Here is a tiny trained network, its code and every weight. The questions are about switching its units off for an input and a class, where a switched-off unit gives its printed mean instead of its output.

import numpy as np


def w(rows, s, z=0):
    codes = np.array(rows[::2]) - 128.0
    scale = np.full(codes.shape[1], s)
    scale[-1] = z or s
    return codes * scale


def norm(h):
    return h / np.sqrt((h * h).mean(-1, keepdims=True) + 1e-5)


def f(y):
    return y / 2 * (1 + np.tanh(0.7978845608 * (y + 0.044715 * y**3)))


def log_softmax(a):
    a = a - a.max(-1, keepdims=True)
    return a - np.log(np.exp(a).sum(-1, keepdims=True))


def net(x, mask):
    res = np.array(x, float).reshape(1, 4) / 4 @ E
    u = 0
    for l in range(2):
        y = f(norm(res) @ A[l][:, :-1].T + A[l][:, -1])
        res = res + np.where(mask[u : u + 4], y, B[l][:, -1]) @ B[l][:, :-1]
        u += 4
    return log_softmax(norm(res)[-1] @ U[:, :-1].T + U[:, -1])


A, B = {}, {}
E = w([
[79,117,129,96,99,55,125,220,243,164],'x0',
[141,153,142,63,192,111,161,141,155,1],'x1',
[179,154,110,128,58,97,124,153,163,124],'x2',
[64,51,223,181,133,180,183,145,86,123],'x3',
],0.0062)
A[0] = w([
[147,218,90,101,133,26,82,137,89,124,146],'0.n0',
[166,197,169,144,113,204,61,132,131,190,46],'0.n1',
[161,97,124,99,130,255,119,88,93,72,5],'0.n2',
[204,120,164,112,170,186,94,89,69,51,13],'0.n3',
],0.0057,0.0019)
B[0] = w([
[226,162,102,68,141,189,195,64,136,154,245],'0.n0',
[60,116,182,132,88,78,228,211,125,64,159],'0.n1',
[98,99,147,151,180,66,145,70,138,124,221],'0.n2',
[93,62,85,153,122,1,123,101,184,74,253],'0.n3',
],0.0081,0.0031)
A[1] = w([
[60,154,85,195,197,86,116,64,71,64,2],'1.n0',
[100,95,144,189,6,89,110,199,105,230,101],'1.n1',
[105,98,131,28,184,91,168,255,188,99,115],'1.n2',
[38,48,136,135,179,208,146,130,11,149,11],'1.n3',
],0.0046,0.0022)
B[1] = w([
[108,44,109,204,174,133,144,110,76,101,192],'1.n0',
[157,64,189,82,90,191,83,120,153,136,255],'1.n1',
[87,172,148,167,87,170,160,166,29,36,218],'1.n2',
[61,211,1,114,189,106,87,131,153,247,204],'1.n3',
],0.0093,0.0038)
U = w([
[246,239,76,88,122,84,130,116,167,148,237],'0',
[75,207,181,129,94,141,149,216,93,46,80],'1',
[146,66,187,116,46,161,73,159,163,178,150],'2',
[62,149,100,174,190,118,89,137,102,217,7],'3',
[126,61,113,198,166,30,149,66,88,66,151],'4',
],0.012,0.002)

Each question gives the input, the list of numbers given to net, and the class t.
The units are the neurons (one row each of A and B). Each row of codes is followed by its name. A weight is (code - 128) times the scale printed after its matrix; where a second scale follows, it is the last column's (A, B and U).
mask holds one flag per neuron, layer by layer. A switched-off neuron (its flag False) gives its mean, the last column of its row in B, instead of its output. The means were averaged over made-up inputs and are rounded, as every weight is.
A unit's drop is (log p(t) with every unit on - log p(t) with that unit switched off) / (log p(t) with every unit on - log p(t) with every unit switched off).
unit that matters most: the unit with the biggest drop
top k neurons in layer l: the k neurons of layer l with the biggest drops, biggest first
drop when u is switched off: that unit's drop, to one decimal
input [-1,-4,0,-3], class 2: top 2 neurons in layer 0 -> [0.n1; 0.n2]
input [-2,-6,1,0], class 2: unit that matters most -> 1.n1
input [3,-4,-8,-5], class 0: top 2 neurons in layer 1 -> [1.n0; 1.n1]
input [-4,2,-3,-6], class 4: top 2 neurons in layer 1 -> [1.n3; 1.n0]
input [3,2,-7,-3], class 1: top 2 neurons in layer 1 -> [1.n2; 1.n3]
input [-6,-3,-8,-8], class 4: top 2 neurons in layer 1 -> [1.n0; 1.n3]
input [5,8,-2,-4], class 1: top 2 neurons in layer 1 -> [1.n2; 1.n3]
input [5,6,7,-1], class 1: top 2 neurons in layer 1 -> [1.n2; 1.n3]
input [-5,-6,8,-2], class 2: top 2 neurons in layer 1 -> [1.n1; 1.n3]
input [-6,8,8,-2], class 4: drop when 0.n2 is switched off -> 0.2
input [0,-4,-1,6], class 3: drop when 1.n3 is switched off -> 3.2
input [-6,8,-1,-7], class 4: drop when 1.n3 is switched off -> 0.2
input [8,2,-1,3], class 1: drop when 0.n0 is switched off -> 0.0
input [5,0,0,-1], class 1: unit that matters most -> 1.n2
